Below are the code and all the weights of a small trained network. Each question names an input and a target symbol and asks about switching units off, where a switched-off unit gives its printed mean instead of its output.

import numpy as np


def w(rows, s, z=0):
    codes = np.array(rows[::2]) - 128.0
    scale = np.full(codes.shape[1], s)
    scale[-1] = z or s
    return codes * scale


def f(y):
    return np.maximum(y, 0)


def softmax(a):
    e = np.exp(a - a.max(-1, keepdims=True))
    return e / e.sum(-1, keepdims=True)


def log_softmax(a):
    a = a - a.max(-1, keepdims=True)
    return a - np.log(np.exp(a).sum(-1, keepdims=True))


def net(x, mask):
    ids = ['ΓΘΛΣΦΨηξ'.index(c) for c in x.split()]
    T = len(ids)
    res = E[ids] + P[:T]
    u = 0
    for l in range(3):
        q, k, v = (res @ M[l].T for M in (Q, K, V))
        z = softmax(np.where(np.tri(T) > 0, q @ k.T / 3**0.5, -1e9)) @ v
        res = res + np.where(mask[u], z, O[l][:, -1]) @ O[l][:, :-1]
        u += 1
        y = f(res @ A[l][:, :-1].T + A[l][:, -1])
        res = res + np.where(mask[u : u + 4], y, B[l][:, -1]) @ B[l][:, :-1]
        u += 4
    return log_softmax(res[-1] @ U[:, :-1].T + U[:, -1])


Q, K, V, O, A, B = {}, {}, {}, {}, {}, {}
E = w([
[87,130,76,54,124,140,112,114,170,17,178],'Γ',
[216,207,69,123,149,132,123,91,183,115,84],'Θ',
[109,116,97,76,213,107,52,169,193,95,118],'Λ',
[69,217,147,164,105,78,125,118,94,72,167],'Σ',
[97,68,170,134,122,184,189,159,74,104,184],'Φ',
[223,217,129,170,123,141,211,129,204,153,33],'Ψ',
[152,87,116,87,167,180,148,121,186,123,114],'η',
[141,91,155,112,184,175,38,110,62,175,254],'ξ',
],0.0066)
P = w([
[68,113,169,27,52,238,140,15,178,105,161],'0',
[225,219,158,140,253,54,13,223,184,84,165],'1',
[204,226,141,163,255,72,63,197,173,92,168],'2',
[190,184,132,168,239,73,98,215,176,88,173],'3',
[168,176,117,181,244,80,110,204,147,92,149],'4',
[180,180,108,177,245,93,120,208,124,92,159],'5',
[168,178,78,167,225,85,137,158,130,52,156],'6',
[151,181,72,170,205,102,134,195,105,65,155],'7',
[139,188,63,173,187,84,159,194,120,52,132],'8',
[180,195,40,166,161,121,170,140,90,27,134],'9',
[163,213,50,155,137,119,157,135,74,10,142],'10',
[193,195,44,139,124,137,168,118,81,6,140],'11',
],0.0034)
Q[0] = w([
[131,113,126,119,110,141,147,117,125,136,111],'L0H1',
[198,144,106,172,60,164,202,86,148,184,4],'L0H1',
[133,156,99,99,253,47,6,199,114,37,226],'L0H1',
],0.0036)
K[0] = w([
[131,133,120,136,132,120,129,139,138,132,113],'L0H1',
[160,162,107,138,115,132,161,103,178,135,62],'L0H1',
[20,53,119,62,83,175,33,70,39,87,253],'L0H1',
],0.0054)
V[0] = w([
[200,137,27,87,212,153,118,112,234,113,93],'L0H1',
[47,89,141,68,89,171,38,73,50,95,252],'L0H1',
[148,217,58,169,160,41,73,139,115,68,135],'L0H1',
],0.0044)
O[0] = w([
[219,174,10,3,202,204,101,163,214,39,81,237],'L0H1',
[18,170,253,136,165,160,133,33,151,111,233,153],'L0H1',
[146,252,81,171,154,32,50,242,57,13,181,254],'L0H1',
],0.0041,0.0022)
A[0] = w([
[98,108,114,31,187,182,39,118,180,106,174,169],'L0N1',
[86,179,145,127,114,128,219,3,233,130,110,194],'L0N2',
[118,181,207,218,189,114,145,84,86,150,177,242],'L0N3',
[114,181,116,127,203,98,113,160,102,60,183,255],'L0N4',
],0.0037,0.0033)
B[0] = w([
[127,95,121,78,141,158,87,74,162,103,176,180],'L0N1',
[164,128,190,90,78,254,159,146,189,82,102,152],'L0N2',
[142,170,208,162,132,166,140,176,96,122,199,186],'L0N3',
[134,197,127,143,169,142,118,187,141,72,180,254],'L0N4',
],0.005,0.007)
Q[1] = w([
[152,142,131,91,176,189,136,154,152,78,158],'L1H1',
[67,120,136,190,73,1,107,108,80,171,113],'L1H1',
[137,166,123,123,159,157,144,157,140,67,161],'L1H1',
],0.0077)
K[1] = w([
[38,122,207,91,63,191,161,35,141,114,156],'L1H1',
[220,194,50,223,184,25,133,254,93,129,68],'L1H1',
[31,163,170,107,57,156,163,67,134,82,147],'L1H1',
],0.0049)
V[1] = w([
[123,158,157,200,148,118,107,139,39,142,171],'L1H1',
[153,36,161,112,174,162,111,75,104,214,149],'L1H1',
[148,135,91,133,254,103,3,173,128,153,123],'L1H1',
],0.0058)
O[1] = w([
[119,117,98,205,99,2,134,4,38,65,177,64],'L1H1',
[56,169,125,140,221,59,245,101,183,190,124,87],'L1H1',
[90,130,64,28,201,109,75,84,32,131,140,2],'L1H1',
],0.0049,0.0033)
A[1] = w([
[114,149,128,174,143,54,94,80,41,144,159,25],'L1N1',
[185,132,3,110,126,120,137,128,148,127,39,115],'L1N2',
[110,120,131,66,129,157,75,111,132,98,180,252],'L1N3',
[103,146,115,169,188,83,188,127,96,129,163,163],'L1N4',
],0.0063,0.0015)
B[1] = w([
[125,138,1,103,114,48,139,101,33,114,170,154],'L1N1',
[200,232,14,149,108,92,151,84,41,108,133,204],'L1N2',
[131,133,111,90,164,137,49,92,99,75,206,254],'L1N3',
[135,160,98,128,195,69,208,101,120,112,152,186],'L1N4',
],0.0054,0.0047)
Q[2] = w([
[82,33,95,86,17,76,102,3,111,232,67],'L2H1',
[81,68,143,116,95,111,139,77,140,165,129],'L2H1',
[94,49,96,91,66,108,85,22,103,220,86],'L2H1',
],0.0047)
K[2] = w([
[149,106,90,185,225,47,121,253,74,109,159],'L2H1',
[116,119,137,145,155,112,116,153,101,116,166],'L2H1',
[147,124,98,168,181,87,107,189,101,108,152],'L2H1',
],0.0062)
V[2] = w([
[121,190,119,130,127,114,36,48,88,48,246],'L2H1',
[66,92,186,233,64,110,201,139,124,139,133],'L2H1',
[3,50,146,80,236,110,77,142,141,135,164],'L2H1',
],0.0054)
O[2] = w([
[159,114,172,199,183,152,101,81,106,40,52,251],'L2H1',
[110,146,130,174,17,52,140,81,153,148,137,26],'L2H1',
[22,254,114,126,121,201,140,103,76,153,20,3],'L2H1',
],0.0058,0.0044)
A[2] = w([
[191,58,73,90,56,47,119,163,181,150,222,134],'L2N1',
[91,170,135,186,12,3,205,120,204,179,193,204],'L2N2',
[195,54,173,212,90,59,81,75,139,78,113,254],'L2N3',
[111,206,158,181,119,127,166,118,157,137,24,77],'L2N4',
],0.0051,0.00096)
B[2] = w([
[116,102,201,66,147,99,68,113,74,154,3,255],'L2N1',
[89,39,74,194,197,170,50,162,112,154,92,195],'L2N2',
[120,210,110,106,48,203,93,152,104,94,131,204],'L2N3',
[135,86,202,130,183,156,123,119,190,142,117,179],'L2N4',
],0.0061,0.0074)
U = w([
[153,118,254,142,135,187,98,165,199,121,113,216],'Γ',
[162,92,50,166,186,112,158,155,129,101,180,207],'Θ',
[75,160,34,97,127,137,107,124,29,137,65,150],'Λ',
[138,158,73,149,32,130,112,101,87,89,142,113],'Σ',
[82,67,68,179,122,132,84,123,147,173,103,6],'Φ',
[150,113,191,57,102,68,110,123,101,154,82,38],'Ψ',
[102,193,90,85,85,142,183,159,173,192,218,91],'η',
[115,132,161,119,177,54,192,18,158,130,122,100],'ξ',
],0.0047,0.0019)

Each question gives the input, a string of symbols that net reads in full, and the target symbol t.
The units are the heads (3 rows each of Q, K, V and O) and the neurons (one row each of A and B). Each row of codes is followed by its name. A weight is (code - 128) times the scale printed after its matrix; where a second scale follows, it is the last column's (O, A, B and U).
mask holds one flag per unit, layer by layer, with each layer's heads first. A switched-off unit (its flag False) gives its mean, the last column of its rows in O or B, instead of its output. The means were averaged over made-up inputs and are rounded, as every weight is.
A unit's drop is (log p(t) with every unit on - log p(t) with that unit switched off) / (log p(t) with every unit on - log p(t) with every unit switched off).
unit that matters most: the unit with the biggest drop
top k neurons: the k neurons with the biggest drops, biggest first
k most important neurons of layer l: the k neurons of layer l with the biggest drops, biggest first
drop when u is switched off: that unit's drop, to one decimal
input Σ Ψ Γ, target Σ: most important neuron of layer 0 : L0N3
input Λ Θ Σ Σ ξ Σ η Θ Σ Σ ξ ξ, target Λ: 2 most important neurons of layer 1 : L1N3; L1N1
input Φ Θ η Γ η η Λ Σ, target Φ: top 4 neurons : L2N2; L0N4; L1N3; L0N2
input Σ Φ Ψ η Θ Θ Ψ, target Σ: top 3 neurons : L2N3; L1N2; L0N3
input Φ Γ Θ η Λ η Γ ξ, target Φ: top 2 neurons : L2N2; L0N4
input Ψ Θ ξ ξ Ψ Φ Σ ξ, target Ψ: 2 most important neurons of layer 2 : L2N1; L2N2
input Σ Σ Φ Θ, target Σ: top 2 neurons : L2N3; L2N1
input Ψ Λ ξ η ξ Γ Σ Γ Γ Θ Ψ, target Ψ: top 2 neurons : L2N1; L0N2
input Ψ Θ Λ Ψ Σ Λ Λ Σ Θ Λ Φ, target Ψ: 2 most important neurons of layer 1 : L1N3; L1N2
input Φ ξ Σ Γ, target Φ: top 3 neurons : L2N2; L0N4; L1N3
input η ξ Φ Σ η ξ Λ, target η: top 2 neurons : L0N4; L2N1
input Λ Σ Φ ξ Ψ Λ Γ Σ Γ Γ, target Λ: 2 most important neurons of layer 0 : L0N1; L0N3
input Σ Ψ Σ Γ Ψ Λ Γ Φ η Σ Ψ, target Σ: top 2 neurons : L2N3; L1N2
input Ψ Λ Σ Λ Σ Θ Φ Γ, target Ψ: most important neuron of layer 2 : L2N1
input ξ Σ Θ Λ Σ η Γ Φ Λ Λ Σ, target ξ: 3 most important neurons of layer 1 : L1N4; L1N3; L1N2
input η Θ Λ Ψ Φ, target η: top 2 neurons : L0N4; L2N1
input Φ Φ η Φ η Σ Γ Θ Φ Θ ξ η, target Φ: top 2 neurons : L2N2; L0N4
input ξ Γ η, target ξ: 2 most important neurons of layer 2 : L2N3; L2N2
input Λ Σ Γ Γ Λ, target Λ: 2 most important neurons of layer 1 : L1N3; L1N2
input Σ Φ ξ Θ Σ Σ, target Σ: most important neuron of layer 1 : L1N1
input Ψ Σ Σ Γ Θ Λ Θ Θ ξ ξ, target Ψ: 2 most important neurons of layer 0 : L0N2; L0N4
input η η Λ Λ Γ ξ Ψ Γ Γ Λ, target η: 2 most important neurons of layer 2 : L2N1; L2N2
input ξ ξ ξ Σ Ψ η Γ Λ, target ξ: drop when L0N2 is switched off : 0.0
input η Θ Ψ Ψ ξ Λ η η Θ ξ Θ Φ, target η: drop when L0N1 is switched off : 0.0
input Λ Φ Φ Σ Σ Γ η, target Λ: drop when L1H1 is switched off : 0.8
input η Ψ Σ Λ ξ Σ Φ Λ Γ Ψ Ψ, target η: drop when L2H1 is switched off : 0.6
input ξ Γ Φ, target ξ: unit that matters most : L1H1
